Below are the code and all the weights of a small trained network. Each question names an input and a class and asks about switching units off, where a switched-off unit gives its printed mean instead of its output.

import numpy as np


def w(rows, s, z=0):
    codes = np.array(rows[::2]) - 128.0
    scale = np.full(codes.shape[1], s)
    scale[-1] = z or s
    return codes * scale


def f(y):
    return y / 2 * (1 + np.tanh(0.7978845608 * (y + 0.044715 * y**3)))


def log_softmax(a):
    a = a - a.max(-1, keepdims=True)
    return a - np.log(np.exp(a).sum(-1, keepdims=True))


def net(x, mask):
    res = np.array(x, float).reshape(1, 2) / 4 @ E
    y = f(res @ A[0][:, :-1].T + A[0][:, -1])
    res = res + np.where(mask, y, B[0][:, -1]) @ B[0][:, :-1]
    return log_softmax(res[-1] @ U[:, :-1].T + U[:, -1])


A, B = {}, {}
E = w([
[139,120,244,66,152,197,61,138,246,117,128],'x0',
[88,140,254,166,10,160,192,143,64,136,138],'x1',
],0.0094)
A[0] = w([
[138,141,66,126,124,114,151,132,79,131,115,113],'n1',
[126,141,205,134,106,102,173,133,107,139,119,113],'n2',
[132,123,46,125,190,106,110,138,186,119,108,56],'n3',
[106,118,208,126,51,139,143,136,48,112,118,99],'n4',
[126,134,148,155,142,114,112,107,123,117,115,212],'n5',
[124,140,90,124,116,110,136,125,95,124,145,101],'n6',
[127,127,127,125,125,124,142,141,129,117,120,254],'n7',
[163,128,155,157,115,141,128,119,106,136,125,92],'n8',
[129,125,51,113,187,134,103,127,178,126,127,171],'n9',
[109,120,57,142,117,100,164,133,35,134,119,117],'n10',
[123,130,212,108,159,122,106,135,251,126,122,97],'n11',
[132,129,124,109,115,125,126,136,121,147,139,239],'n12',
],0.018,0.013)
B[0] = w([
[165,76,136,127,123,169,69,99,104,125,139,193],'n1',
[148,142,64,128,142,95,128,124,140,159,179,203],'n2',
[122,180,46,127,128,95,122,116,149,173,203,217],'n3',
[147,162,41,98,148,100,121,132,147,173,182,249],'n4',
[91,126,175,130,131,123,200,159,130,128,81,178],'n5',
[179,129,108,111,103,145,71,116,114,103,143,163],'n6',
[54,124,220,149,146,138,250,176,128,145,48,210],'n7',
[110,129,106,147,117,125,98,112,134,138,172,143],'n8',
[132,147,102,111,135,102,173,155,137,166,152,244],'n9',
[141,72,152,128,122,157,61,88,125,82,114,235],'n10',
[169,50,131,134,108,170,36,72,86,80,122,239],'n11',
[66,132,205,136,111,123,233,162,152,109,80,199],'n12',
],0.023,0.019)
U = w([
[151,138,52,90,141,88,186,137,141,194,210,91],'0',
[211,48,170,118,104,210,64,83,79,61,111,111],'1',
[44,117,205,136,130,136,251,170,123,116,69,252],'2',
[135,209,154,173,126,103,104,156,119,75,109,54],'3',
],0.013,0.0045)

Each question gives the input, the list of numbers given to net, and the class t.
The units are the neurons (one row each of A and B). Each row of codes is followed by its name. A weight is (code - 128) times the scale printed after its matrix; where a second scale follows, it is the last column's (A, B and U).
mask holds one flag per neuron, in row order. A switched-off neuron (its flag False) gives its mean, the last column of its row in B, instead of its output. The means were averaged over made-up inputs and are rounded, as every weight is.
A unit's drop is (log p(t) with every unit on - log p(t) with that unit switched off) / (log p(t) with every unit on - log p(t) with every unit switched off).
The circuit of an input: a set's keep is (log p(t) with only the set's units on - log p(t) with every unit switched off) / (log p(t) with every unit on - log p(t) with every unit switched off). Starting from all 12 units, units are removed one at a time, each time the one whose removal leaves the highest keep (on an exact tie, the one counted first), for as long as the keep stays at least 0.8.
units of the circuit, in order: the units of the circuit, biggest drop first
top k neurons: the k neurons with the biggest drops, biggest first
drop of u: that unit's drop, to one decimal
input [5,-1], class 1: units of the circuit, in order -> (n11)
input [-5,-4], class 1: top 2 neurons -> (n10, n4)
input [-8,-6], class 1: top 2 neurons -> (n10, n1)
input [6,-5], class 1: top 2 neurons -> (n11, n4)
input [-2,-3], class 2: top 2 neurons -> (n4, n2)
input [-5,4], class 1: top 3 neurons -> (n10, n3, n9)
input [8,-7], class 1: top 3 neurons -> (n11, n4, n2)
input [7,-6], class 1: top 2 neurons -> (n11, n4)
input [2,-2], class 2: drop of n3 -> 0.0
input [5,1], class 1: drop of n11 -> 2.1
input [-2,-1], class 2: drop of n11 -> 0.1
input [5,2], class 1: drop of n11 -> 2.2
